In the rows, zero is written as 128.
Each row has a class, written after it.
129 140  87 105 124 128 151 118 149  79 124 106 127 107 140 111 123 134  81 141 129 109 139 105 141 101 128 110 124 121 141 107 122 112 140 111 122 132 => Q405
125 117 133 170 131 123 121 118 107 151  99 138 159 105 124 102  99 150 106 124 163 170  70 115 127 107 124 135 136 142 133 123  93 105 129 167 101 128 => Q189
109 148 131  93 132 148 145 133 140  94 135 150 110 114 103 138 133 141 145 141 114 129 116  86 142 107 130 128 164 134  79 114 131 134 158 143 136 127 => Q502
129 119 182 130 148 110 116 149 116 135  94 124 136 115 101 156 121 159 135 135 127 134  67  99 134 100 130 159 135 171 171 116 127 131 121 136 107 131 => Q588
153 125 143 172 151 105 109 126 101 159 106 118 127 140 136 116 148 140 118 118 176 164 118 152 126 112 119 156 140 135 151 141 122 112 110 119 137 123 => Q130
109 140 102 129 111 166 171  90 124 114 168 162 156  97 131  98 103 145  98 132 118 132 131 140 141 143 128 106 140 134 129 137  92  92 131 142 120 121 => Q405
127 122 138 150 155 126 168 114 148 137 114 156 132 157 131 153 174 125 115 125 103 145 144 151  80 123 114 124 140 113 131 120  93  87 111 141 129 105 => Q405
132 121 135 147  89 104 164 123 134 126 112 134 149 124 138 104 122 164 137 126 147 168 170 164 155 105 116 136 155 128 111 147 146 108 139 143 126 116 => Q835
126 154 128 118 141 114 164 105 117 116 108 135 150 107  97 115 165  89 127 152 140 113 127 178 103 105 147 130 139 127  86 108 120  42 144 169 154 120 => Q980
133 139 146 135  91 114 196 106 116  87 147 156 127  96 152 112 146 142 117 148 135 136 155 127 167 138 110 139 117 155 102 116 139  79 115 102 145 101 => Q835
148 157 127  97 124 142 105 110 142  97 120 139 124 135 143 125 123 112 102 123 139 143 129 112 124 122 127 130 136 119 123 117 124 157 115 115 117 127 => Q762
128 114 111  96  97 125 126 124 164 125 131 103 142 125 126 133 120 128 154 144 119 125 184 166 140 103 123 112 124 108  87 153 173 132 111 130 123 133 => Q868
140 134 100 102 125 151 100 124 124  83 142 176 115 117 133 108  94 146  80 128 147 165 116 158 136 149 143 120 160 109 123 107  84  82 121 133 100 120 => Q502
110 145 147 112 127 170 102 159 125 121 106 138 124 136 138 137 108 131 127  98 140 123 113 147 146 142 135 141 124 127 162 128  92 119 136 117 108 128 => Q405
127 136 122 139 113 108 140 115 120 119 135 165 127 131 120  94 132 119  96 150 148 147 125 120 119 119 110 144 142 135 121 108 127  75 141 149 136 142 => Q762
123 145 116  88 124 134 114 124 148 128 148 133 120 131 151 109 136 143 123 131 122 112 172 153 118 143 138 111 122 102 148 131 119 122  95 120 114 122 => Q405
148 113 129  87 120 112 124 115 157 141 139 115  74 131 156 131 117 129 109 127 146 146 139 127 150 146 140 108 134 109  94 105 108 126 118 100  89 105 => Q159
120 130 135 133 129 142 110 136 117 139  93 128 154 128 121 116 151 149 125 113 139 178 109 150 127 103 122 154 109 126 152 133 119  89 132 128 139 113 => Q217
133 132 100 110 118 138 131 157 151 111  96 127 135 114 135 111 106 110 121 137 117 149 149 153 116 149 138  93 121 104 106 134 127 141 123 144 129 124 => Q980
119 119 142 145 123 120 150 124 111 147 131 114 165  90  88 132 107 138 139 142 111 107  85 126 134 127 157 140  92 161 133 123 180  73 124 170 141 153 => Q980
 95 154 140 123 118 164 180 132 161 131 110 141 143 104 126 130 133 158 112 131 122 159 125 126 171 111 128 118 140 131  97 141 111  63 113 154 131 106 => Q835
149 103 111  96 127 143 122 150 120  86 121 152  98 138 143 116 117 127 106 124 126 125 145 151 143 155 153 109 143 102  82 123 121 103 131 126 130 117 => Q868
149 119 109 162 152 145 128 117 125 124 125 144 113 151 131 122 119 127 145 101 131 139 118 115 138 112 142 137 129 123 138 109  95 147 157 126 110 131 => Q502
105 153 135 119  91 119  84 125 134 130 112 153 151 126 119 127  99 152 144 106 148 153 140 148 136 120 114 137 157 118 115 123 104 133 161 157 110 130 => Q502
137 126 128 133 131 152 164 105 112 130 168 125 143 122 110 134 117 113 107 122 129 132 109 109 139 102 118 116 157 162 109 143 123 142 142 122 138 122 => Q189
135 109 136 135  98 123 159 131 122 143 133 144 150 145 148 125 109 137 128 114 137 126 146 173 131 120 143 121 152 108 105 136 118  95 131 152 122 118 => Q632
101 165 145 100 117 146  14 147 128 108  52 148 146 146  86 129 121  99 116 132 133 148 101 160 146 118 133 163 126 126 110 111 131  57 144 151 133 151 => Q762
149 146 150 143 129 150 183 148 114 140 149 169  81 107 134 105 102 129  93 125 156 115 117 156 141 141 132 141 121 168 142 111  95  86 146 131 105 119 => Q217
130 159 150 111  87  97  77 126 155 133  87 132 143 134 108 164 108 145 113 128 126 139 132 125 151 123 135 133 125 132  83 112 142  83 136 163 118 138 => Q632
129 125 110 102 105 136 124 134 150 102 139 119 114 118 152 123 108 146  97 127 120 127 136 129 160 124 127 108 150 106  95 119 145 112  94 125 130 135 => Q632
129 110 108 148 168 125 197 137 110  79 105 127 105 104 156 120 132 139  56 144 168 133  89 100 132 124 147 124  96 109 104  88 130  43 124 137 110 112 => Q762
116 138 152 121 131 131 146 134 135 140 124 128 160 138 119 145 125 143 130 110 141 178 126 170 127 121 130 144 134 130 182 144 102 104 122 117 104 107 => Q588
154 174 176 146 168 110 172 117 108 155 122 124 147 142 144 129 170 136 145 147 160 127 114  86 123  89 149 149 160 137 142 130 106 157  88 131 125  97 => Q217
115 149 182 134 112 153 131 129 103 121 163 146 115 133  99 154 102 103 119 128 133 119 111 129 161 144 105 170 103 185 154 133 149 111 149  80 127 124 => Q868
112 168 178  92 121 161 129 115 136 131 117 164 136 124 101 143 109 136  92 116 136 194  75 146 127 167 145 149 170 141 111 135 107  84 122 154 110 109 => Q762
126 133 122  89 133 135 137 137 150 134 114 124 139 146 121 123 143  96 131 112 142 168 124 133 139 130 139 126  88 120 112 130 136 126 126 123 123 128 => Q762
119 124 129 102 109  87  98 160 139 116 105 126 153 111 129 122 135 144 135 148 126 111 143  94 159 100 100 123  96 142 127 112 157 141  95 124 131 144 => Q159
125 120 150 118  95 127 131 125 106 123 123 157 136 132 150  97 129 162 145 132 143 116 131 136 128 106 126 160 152 124 134 132 115 125 152 137 124 126 => Q217
158 124 156 105  99 112 130 148 137 127 112 132 125 140 147 158 122 122 159 130 151 178 144 130 132 146 140 127 150 114  77 126 144 143 104 128 117 115 => Q762
127 107  97 116 140 155  73 130 135 126 125 142  96 141 110 102 115 120  91 124 111 106  94 141 129 111 139 127 159 115 138 100  97  69 145 156 134 167 => Q980
108 117 125 133  87 142 130 142 119 129 127 138 146 125 131 121 100 132 115 113 145 122 120 136 127 104 120 142 130 120 136 134 139  88 163 135 152 144 => Q130
133 157 132 162  97 110 112 141  90 112 108 139 164 108 136 111 100 133 103 117 169 135 129 152 130 153  95 146 112 160 170 152 106 151 148 126 126 129 => Q502
124 100 148 115 123 148 101 171 155 135  73 145  75 129 155 129 146 131 128 113 103 125 119 136 153 131 107 130 131 134 104 108  90 109 111 118 142 128 => Q666
133 121 137 113 139 103 133 167 127  97  66 117 102 106 131 126 154 116 103 130 127 121  95 146 115 153 127 135 113 139 126  96 106  93 132 123 140 115 => Q632
131 120 122 146 106 141 155 131 124 116 168 151 132  97 118 119  78 138 105 119 117 113 100 118 146 123 121 140 130 162 172 102 137  94 120 127 123 153 => Q159
109 195 176  94 149 169 102 118 124 115 145 163 114 111  88 164  86  92 126 143 161 169  62  84 124 121 120 149 152 154 125 108 114 169 135 117  94 119 => Q666
151 116 126 154 146 102 154 124 113  96 129 141 108 137 128 106 150 156  82 154 122 131 159 169 155 130 123 144 149 157 159 109 121  46 120  95 125 114 => Q405
124 156 133 122 106 118 148 149 155 125 118 128 129 103 109 123 112 148 132 131 113 111 135 115 151  94 134 133 155 160 153  93 107 103 160 133 131 124 => Q502
112  97  90 126 131 126  98 132 129 129 138 132 113 151 122 132 157 143  76 126 110 102 147 147 126 119 125 114 133  94  88 132 154  22 120 152 181 154 => Q130
148 141 134  90 102 170 132 162 129 131 128 135 126 130  98 147  95 123 145  72 127 138 132 176 124 101 162 130 173 132 125 119 117 119 199 146 142 122 => Q217
128 115 141 101 121 180  41 153 141 172 118 143 100 166  87 131  91  96 111  87  99 150  87 182  96 119 158 144 155 106 157 117 135  68 143 142 140 145 => Q159
132 104 141 122 165 149 131 183 126 136 119 140  71 128 151 127 172 127 148 148 132 104 125 132  99 119 121 132 105 110 123 117 137  97  86 134 143 134 => Q980
 93 103 107 123 124 156 102 132 161 148 118 119 110 107 105 119 117 155 135 139 103 112 139 165 174 102 125 121 129 135 114 117 102  42 146 143 113 133 => Q868
151 130 177 150 119 130 150 155 118 161 102 161 110 141 148 126 126 135 105 118 172 179 102 163 135 126 133 153 130 133 123 121 105  55 103 139 115 106 => Q632
156 121 144 138 158  95 157 184 123 118  81 129 139 128 144 118 177 155 100 162 148 133 161 140 136  85 102 136 126 168 181 125 104 102 101 103 125  97 => Q762
124 115 122  93 108 132 122 133 131 114 127 140 128 138 142 113 111 139 115 130 139 144 129 151 147 134 150 123 116  95  90 130 150  94 117 137 114 127 => Q632
119 147 139 107 126 151 167 114 124 125 156 149 132 122 141 107 109 144 132 139 126 129 130 107 128 112 167 115 155 106 125 129 120 121 129 137 119 103 => Q588
117 123 115 112 108 115 125 126 128 113 129 136 122 105 136  84 128 134 138 138 113 122 136 135 112 119 123 127 144 108 114 102 143 133 128 136 143 128 => Q217
149 135 142 151 146 129 165 120 114 149 154 142 121 126 138 120 121 141 117 113 164 165 139 146 143 133 115 133 120 148 145 143 121 140 111 110 101 107 => Q159
131 142 141 114 120 140 129 115 140 126 107 145 119 139 136 117 124 127 114 132 104 104 111 103 140 119 186 121 148 101  93 102 125  70 119 160 141 120 => Q835
140 124 139 129 108 107 126 124 111 113 109 152 132 140 141 118 127 116 122 114 149 120 142 179 114 132 139 137 145 109 115 117 117  92 138 147 130 120 => Q835
117 126 131 118 111 117 143 103 118 116 129 144 150 133 157 104 143 141 116 151 136 126 135  96 159 130 121 125 115 124 112 129 104 120 126 118 126 116 => Q980
129 140 112 130 106 120 185 121 123 135 141 140 171 117 129 128 108 117 129 138 181 145 136 119 137  93 154 111 119 112  83 115 127  68 146 171 114 124 => Q762
122 124 142 118 147 156 108 128 128 111 108 140 129 156 121 140 137 136 127 101 109 156 122 139 121 123 127 140 170 111 112 137 141 146 127 135 136 126 => Q762
127 125 145 147 128 143 159 125 120 126 147 141 136 117 130 134 127 141 147 142 139 132 129 101 141  94 101 140 105 152 140 145 151 157 120 119 119 125 => Q835
124 169 146 137 151 168 167 133 131 146 108 192 152 125 118 116 140 133 112 133 146 130 102 126 115  94 148 131 130 133 133 137  77  67 115 194 121 120 => Q835
136 130 150 117 119 101 128 167 138 116  79 122 114 141 175 141 155 105 114 150 141 114 140 136 130 154 134 123 130 103  94 108 114  82  72 123 136 114 => Q762
113 151 115 106 130 142  72 114  99 104 155 137 106 145  99 109 110 111 122 122 155 139 111 152 133 155 137 156 155 127 153 123 103 115 189 107 119 134 => Q502
152 118 117 148 160 104 152 128 128 109 108 115  87 110 131  96 154 115 113 146 123  89 114 108 139  83 123 136 117 155 149  87 117 107 129 116 136 141 => Q588
131 100 128 114 172 132  53 128 126 129 111 164  66 168 136 125 151 118 102 123 143 153 109 134 108 142 118 144 102 108 136  85  87 101 132 109  89 122 => Q762
132 140 169 124 126 152 119 133 137 136 135 137 106 142  96 148 118 117 112 141  95 111  83  93 147 123 140 156 135 169 153 127 151 102 120 124 142 146 => Q835
114  97 159 139 140 118 186 166 114 168 158 127 111 108 136 123 142 162 120 112 138 114 108 140 124 146 107 135 114 156 169 134 130 106 107 138 135 133 => Q980
128  94 126 115 148 136  96 126 144 103 109 112 119 169 140 142 164 144 119 106 104 180 114  90 148  94 113 141 159 102 124 109 145 139 104  91 145 124 => Q762
127 117 143 107 107 147 145 136 141 145 118 139 119 123 160 117 137 138 109 122 121 130 131 126 117 115  98 118 135 130 129 138  85 163 132 116 128 101 => Q217
132  97 136  88 114 136 110 159 147 124 104 139  93 141 153 122 128 130 141 103 130 155 133 153 121 130 142 119 140  90  75 108 130 111 119 133 121 119 => Q189
147 147 131 108 146 143 101 143 130 115  88 138 149 143 130 119 141 134 125 115 139 182 115 103 124 111 132 130 126 127 166 130  98 171 120 110 119 110 => Q405
122 114 102 118 141 126 140 140 108 110 113 120 120 121 110 113 157 114 112 144 153 118  98 123 148 109 147 127 132 132  80 109 105  26 159 149 149 138 => Q189
 94 149 149 132 142 146 120 104 142 128  94 142 145 127 125 143 114 132 128 132 104 116  84 117 129 133 166 140 138 103 104 111 122  81 101 169 119 133 => Q666
132 176 130 164 114 114 171  78 139 122 111 115 179 126 130 114 121 123 108 141 113  77 148 112 128  76 131 142 143 145 145 145 146 138 133 149 148 143 => Q666
123 118 121  87 137 174  39 140 140 152 114 135  61 159 116  99 127 107 117 118 120 138 113 165 156 179 145 136 126 124 130 138  69  93 153 107 118 130 => Q868
118 160 125 102 110 147 114 131 146  99 141 147 136 137 121 112 100 123 121 123 123 135 146 123 154 119 117 131 142 134 153 136 131 168 135 113 118 135 => Q835
172 100 114 147 144 119 171 144 129  99  94 145 124 127 139 120 154 136  83 130 116 171 106  87 126 111 132 115 113 141 102 107 128  91 110 129 149 114 => Q189
136 101 100 132 113 108 117 144 150 112  89 125 141 133 160 110 137 148  80 134 113 119 153 145 145 113 109 111 133 106 118 133 126  86  81 137 139 139 => Q159
120 142 125  76 121 131 129 139 124 120 179 140 148 110  89 129 104 116 127 122 133 111 146 158 128 130 123 117 131 156 156 133 126 148 147 119 120 125 => Q868
